Below are the code and all the weights of a small trained network. Each question names an input and a target symbol and asks about switching units off, where a switched-off unit gives its printed mean instead of its output.

import numpy as np


def w(rows, s, z=0):
    codes = np.array(rows[::2]) - 128.0
    scale = np.full(codes.shape[1], s)
    scale[-1] = z or s
    return codes * scale


def f(y):
    return np.maximum(y, 0)


def softmax(a):
    e = np.exp(a - a.max(-1, keepdims=True))
    return e / e.sum(-1, keepdims=True)


def log_softmax(a):
    a = a - a.max(-1, keepdims=True)
    return a - np.log(np.exp(a).sum(-1, keepdims=True))


def net(x, mask):
    ids = ['γηθξπω'.index(c) for c in x.split()]
    T = len(ids)
    res = E[ids] + P[:T]
    u = 0
    for l in range(3):
        r = res
        for j in range(3):
            rows = slice(2 * j, 2 * j + 2)
            q, k, v = (r @ M[l][rows].T for M in (Q, K, V))
            z = softmax(np.where(np.tri(T) > 0, q @ k.T / 2**0.5, -1e9)) @ v
            o = O[l][rows]
            res = res + np.where(mask[u + j], z, o[:, -1]) @ o[:, :-1]
        u += 3
        y = f(res @ A[l][:, :-1].T + A[l][:, -1])
        res = res + np.where(mask[u : u + 4], y, B[l][:, -1]) @ B[l][:, :-1]
        u += 4
    return log_softmax(res[-1] @ U[:, :-1].T + U[:, -1])


Q, K, V, O, A, B = {}, {}, {}, {}, {}, {}
E = w([
[191,153,110,110,156,57,117,165],'γ',
[99,153,179,100,191,50,109,190],'η',
[95,137,142,67,126,25,111,191],'θ',
[163,150,81,60,75,8,135,168],'ξ',
[163,226,100,105,153,7,155,158],'π',
[172,72,165,74,177,87,93,166],'ω',
],0.011)
P = w([
[101,122,151,195,53,244,141,124],'0',
[106,34,106,217,105,85,189,107],'1',
[159,117,89,27,149,174,144,163],'2',
[110,61,134,126,149,32,112,57],'3',
[132,161,142,198,75,142,27,71],'4',
[123,17,101,188,115,89,217,153],'5',
[135,216,60,137,39,215,95,136],'6',
[114,56,110,90,191,13,124,102],'7',
[93,157,123,168,70,112,2,18],'8',
[136,67,118,133,147,63,184,105],'9',
[150,184,103,144,14,196,48,141],'10',
[108,49,123,111,157,42,181,123],'11',
],0.0091)
Q[0] = w([
[112,130,149,121,98,180,98,147],'L0H0',
[182,128,151,115,138,235,59,108],'L0H0',
[154,201,98,25,125,149,167,131],'L0H1',
[162,99,127,173,144,3,125,31],'L0H1',
[105,107,99,149,124,170,141,18],'L0H2',
[182,158,112,74,138,57,95,165],'L0H2',
],0.04)
K[0] = w([
[196,85,129,83,174,30,149,205],'L0H0',
[152,119,107,69,198,10,17,119],'L0H0',
[73,138,171,184,86,211,129,172],'L0H1',
[218,60,45,222,180,40,180,76],'L0H1',
[173,105,160,56,182,62,97,136],'L0H2',
[93,69,207,255,76,176,156,196],'L0H2',
],0.028)
V[0] = w([
[147,94,216,80,64,120,195,81],'L0H0',
[208,36,132,153,105,3,122,201],'L0H0',
[122,157,99,108,165,161,161,197],'L0H1',
[180,91,147,112,127,133,168,64],'L0H1',
[195,177,195,106,107,120,75,61],'L0H2',
[153,164,138,113,75,144,99,84],'L0H2',
],0.0035)
O[0] = w([
[184,153,178,112,119,76,127,10,131],'L0H0',
[136,251,39,173,187,91,154,15,249],'L0H0',
[131,80,114,142,154,158,158,207,115],'L0H1',
[113,147,150,205,97,101,60,62,131],'L0H1',
[101,142,142,169,82,141,118,99,123],'L0H2',
[92,158,105,183,168,143,154,79,142],'L0H2',
],0.0017,0.0018)
A[0] = w([
[124,129,97,144,160,196,210,62,1],'L0N0',
[98,147,125,125,164,250,183,60,15],'L0N1',
[151,104,141,123,129,119,111,132,121],'L0N2',
[120,107,62,129,161,213,206,9,32],'L0N3',
],0.027,0.0042)
B[0] = w([
[139,57,93,192,66,113,74,175,128],'L0N0',
[133,25,79,174,204,127,144,103,128],'L0N1',
[107,203,55,166,182,144,183,71,253],'L0N2',
[99,254,91,75,160,90,161,211,128],'L0N3',
],0.0068,0.004)
Q[1] = w([
[128,74,168,179,154,51,131,92],'L1H0',
[100,96,182,75,172,174,164,91],'L1H0',
[128,102,100,98,198,124,221,141],'L1H1',
[155,162,106,139,92,106,119,146],'L1H1',
[127,99,253,87,117,243,202,98],'L1H2',
[171,157,21,135,174,34,94,114],'L1H2',
],0.044)
K[1] = w([
[132,63,97,205,121,122,180,168],'L1H0',
[144,181,176,188,67,187,120,172],'L1H0',
[123,116,156,192,62,170,141,133],'L1H1',
[116,126,124,104,127,109,118,133],'L1H1',
[122,72,35,63,213,3,32,92],'L1H2',
[67,160,199,176,69,250,181,161],'L1H2',
],0.049)
V[1] = w([
[245,89,204,71,144,76,72,161],'L1H0',
[115,167,10,111,199,166,70,223],'L1H0',
[35,214,168,200,8,228,196,31],'L1H1',
[127,140,161,149,149,160,194,90],'L1H1',
[160,56,142,96,181,167,253,188],'L1H2',
[101,165,82,82,148,199,157,141],'L1H2',
],0.0031)
O[1] = w([
[85,150,82,174,136,150,129,148,184],'L1H0',
[116,118,104,147,107,144,133,151,170],'L1H0',
[254,77,202,39,145,126,140,176,2],'L1H1',
[117,118,106,115,129,107,80,119,102],'L1H1',
[111,133,119,148,105,117,111,130,117],'L1H2',
[116,141,136,148,95,111,119,91,135],'L1H2',
],0.0036,0.0014)
A[1] = w([
[90,98,205,159,178,250,104,109,47],'L1N0',
[167,126,143,176,131,204,135,132,83],'L1N1',
[96,137,155,91,131,117,215,100,79],'L1N2',
[138,115,118,100,107,167,55,147,252],'L1N3',
],0.014,0.0023)
B[1] = w([
[80,176,103,100,139,111,251,53,139],'L1N0',
[105,67,97,125,112,165,113,87,142],'L1N1',
[124,107,114,151,120,133,96,135,252],'L1N2',
[91,167,123,173,125,146,139,92,225],'L1N3',
],0.013,0.0024)
Q[2] = w([
[121,242,192,174,33,189,67,90],'L2H0',
[136,89,119,154,184,3,52,58],'L2H0',
[175,34,117,84,195,5,131,120],'L2H1',
[99,115,97,223,162,18,96,44],'L2H1',
[104,141,85,194,123,123,80,130],'L2H2',
[158,174,157,54,104,183,67,160],'L2H2',
],0.031)
K[2] = w([
[118,72,54,144,216,22,70,145],'L2H0',
[143,75,144,204,94,167,253,224],'L2H0',
[172,106,202,154,39,215,148,164],'L2H1',
[165,67,104,172,143,134,160,230],'L2H1',
[173,93,112,151,149,77,158,136],'L2H2',
[160,125,117,144,122,160,29,176],'L2H2',
],0.036)
V[2] = w([
[14,41,128,75,71,79,94,127],'L2H0',
[217,110,1,88,47,117,154,61],'L2H0',
[148,114,77,145,83,65,74,164],'L2H1',
[133,217,182,137,79,47,156,202],'L2H1',
[152,89,114,125,77,152,94,113],'L2H2',
[143,79,99,174,160,70,107,111],'L2H2',
],0.026)
O[2] = w([
[143,51,154,4,86,97,136,104,108],'L2H0',
[165,186,212,123,83,119,157,206,201],'L2H0',
[177,202,158,106,87,131,109,129,189],'L2H1',
[143,190,98,40,107,144,180,93,195],'L2H1',
[104,137,149,110,189,139,110,154,61],'L2H2',
[53,90,93,162,126,102,157,143,251],'L2H2',
],0.014,0.017)
A[2] = w([
[177,110,182,5,100,201,75,127,27],'L2N0',
[187,178,167,38,104,219,113,139,5],'L2N1',
[166,105,126,160,221,174,55,139,1],'L2N2',
[193,160,192,111,82,159,55,192,152],'L2N3',
],0.016,0.0054)
B[2] = w([
[175,233,80,241,180,129,63,46,202],'L2N0',
[104,8,206,94,82,112,153,211,254],'L2N1',
[132,198,84,101,18,146,107,146,142],'L2N2',
[89,144,93,105,254,151,156,49,235],'L2N3',
],0.008,0.036)
U = w([
[86,68,146,245,96,28,146,192,160],'γ',
[196,139,130,167,52,65,121,118,199],'η',
[51,69,83,134,93,91,178,103,64],'θ',
[119,133,184,103,43,94,189,191,160],'ξ',
[68,252,85,165,88,162,171,170,159],'π',
[112,111,165,167,149,62,201,121,1],'ω',
],0.0031,0.0043)

Each question gives the input, a string of symbols that net reads in full, and the target symbol t.
The units are the heads (2 rows each of Q, K, V and O) and the neurons (one row each of A and B). Each row of codes is followed by its name. A weight is (code - 128) times the scale printed after its matrix; where a second scale follows, it is the last column's (O, A, B and U).
mask holds one flag per unit, layer by layer, with each layer's heads first. A switched-off unit (its flag False) gives its mean, the last column of its rows in O or B, instead of its output. The means were averaged over made-up inputs and are rounded, as every weight is.
A unit's drop is (log p(t) with every unit on - log p(t) with that unit switched off) / (log p(t) with every unit on - log p(t) with every unit switched off).
The circuit of an input: a set's keep is (log p(t) with only the set's units on - log p(t) with every unit switched off) / (log p(t) with every unit on - log p(t) with every unit switched off). Starting from the 12 units with the biggest drops (on a tie, the unit counted first), units are removed one at a time, each time the one whose removal leaves the highest keep (on an exact tie, the one counted first), for as long as the keep stays at least 0.8.
units of the circuit, in order: the units of the circuit, biggest drop first
top k neurons: the k neurons with the biggest drops, biggest first
k most important neurons of layer l: the k neurons of layer l with the biggest drops, biggest first
which heads matter: for each layer, one digit per head in row order, 1 if its drop is at least 0.15 and else 0, layers parted by /
input η η π γ ξ ξ γ π ω θ ω, target ξ: units of the circuit, in order : L2N1, L2H1
input ξ θ γ ω, target ξ: which heads matter : 000 / 000 / 111
input ω γ γ γ η γ η π, target ω: top 3 neurons : L1N0, L2N3, L2N1
input ω η π γ γ π γ ξ π γ η, target ω: which heads matter : 000 / 000 / 110
input η γ γ η ω, target π: units of the circuit, in order : L2N1
input γ ω π γ γ γ ξ ω η γ ξ, target γ: units of the circuit, in order : L2H1, L0N2
input ω γ γ ξ ω θ γ γ γ γ π γ, target ω: which heads matter : 000 / 000 / 101
input γ ω γ θ, target γ: units of the circuit, in order : L2H1, L1N1
input η ξ ω θ ω ξ γ π ξ ω ξ γ, target η: units of the circuit, in order : L1N0, L2N0, L2H2
input γ γ ω ω, target γ: which heads matter : 000 / 000 / 010
input η π π ω ω η η γ π ω γ η, target η: which heads matter : 000 / 000 / 101
input θ ω γ ω γ η, target θ: which heads matter : 000 / 000 / 100
input γ γ γ γ ξ π θ ω γ, target ξ: units of the circuit, in order : L2H1, L2N1, L0N2
input γ γ π θ θ γ η π γ π, target γ: top 2 neurons : L1N1, L2N3
input η ξ γ π π ω γ γ γ ω γ θ, target η: 2 most important neurons of layer 1 : L1N0, L1N2
input η η γ, target θ: which heads matter : 000 / 000 / 110
input γ ξ γ π ω π π ω η π π, target γ: most important neuron of layer 2 : L2N3
input ω γ π θ ξ ξ ω, target η: units of the circuit, in order : L2N0, L2H0
input ω γ γ π η, target π: which heads matter : 000 / 000 / 111
input ω π γ θ ω ξ γ η ω, target ω: top 3 neurons : L2N1, L2N3, L2N0
input π γ ω γ π γ θ γ γ γ γ γ, target π: which heads matter : 000 / 000 / 110
input η γ π γ γ ω γ π η γ, target η: units of the circuit, in order : L1N0, L2H2, L2H0, L2N3
input ω ω γ, target γ: top 2 neurons : L1N0, L1N1
input ω θ γ ω γ γ γ ω, target ω: top 2 neurons : L1N0, L2N3
input ξ ω γ γ ξ, target γ: units of the circuit, in order : L2H1
input γ γ γ ω γ ω γ ω, target γ: units of the circuit, in order : L2H1, L1N1
input ω θ θ, target γ: units of the circuit, in order : L2H1
input η ω π ω ω γ π θ π ω, target η: units of the circuit, in order : L1N0, L2H2, L2H0, L2N3
input γ γ η, target π: top 3 neurons : L2N1, L2N2, L2N3
input η ω ω η ξ π, target η: top 2 neurons : L1N0, L2N0
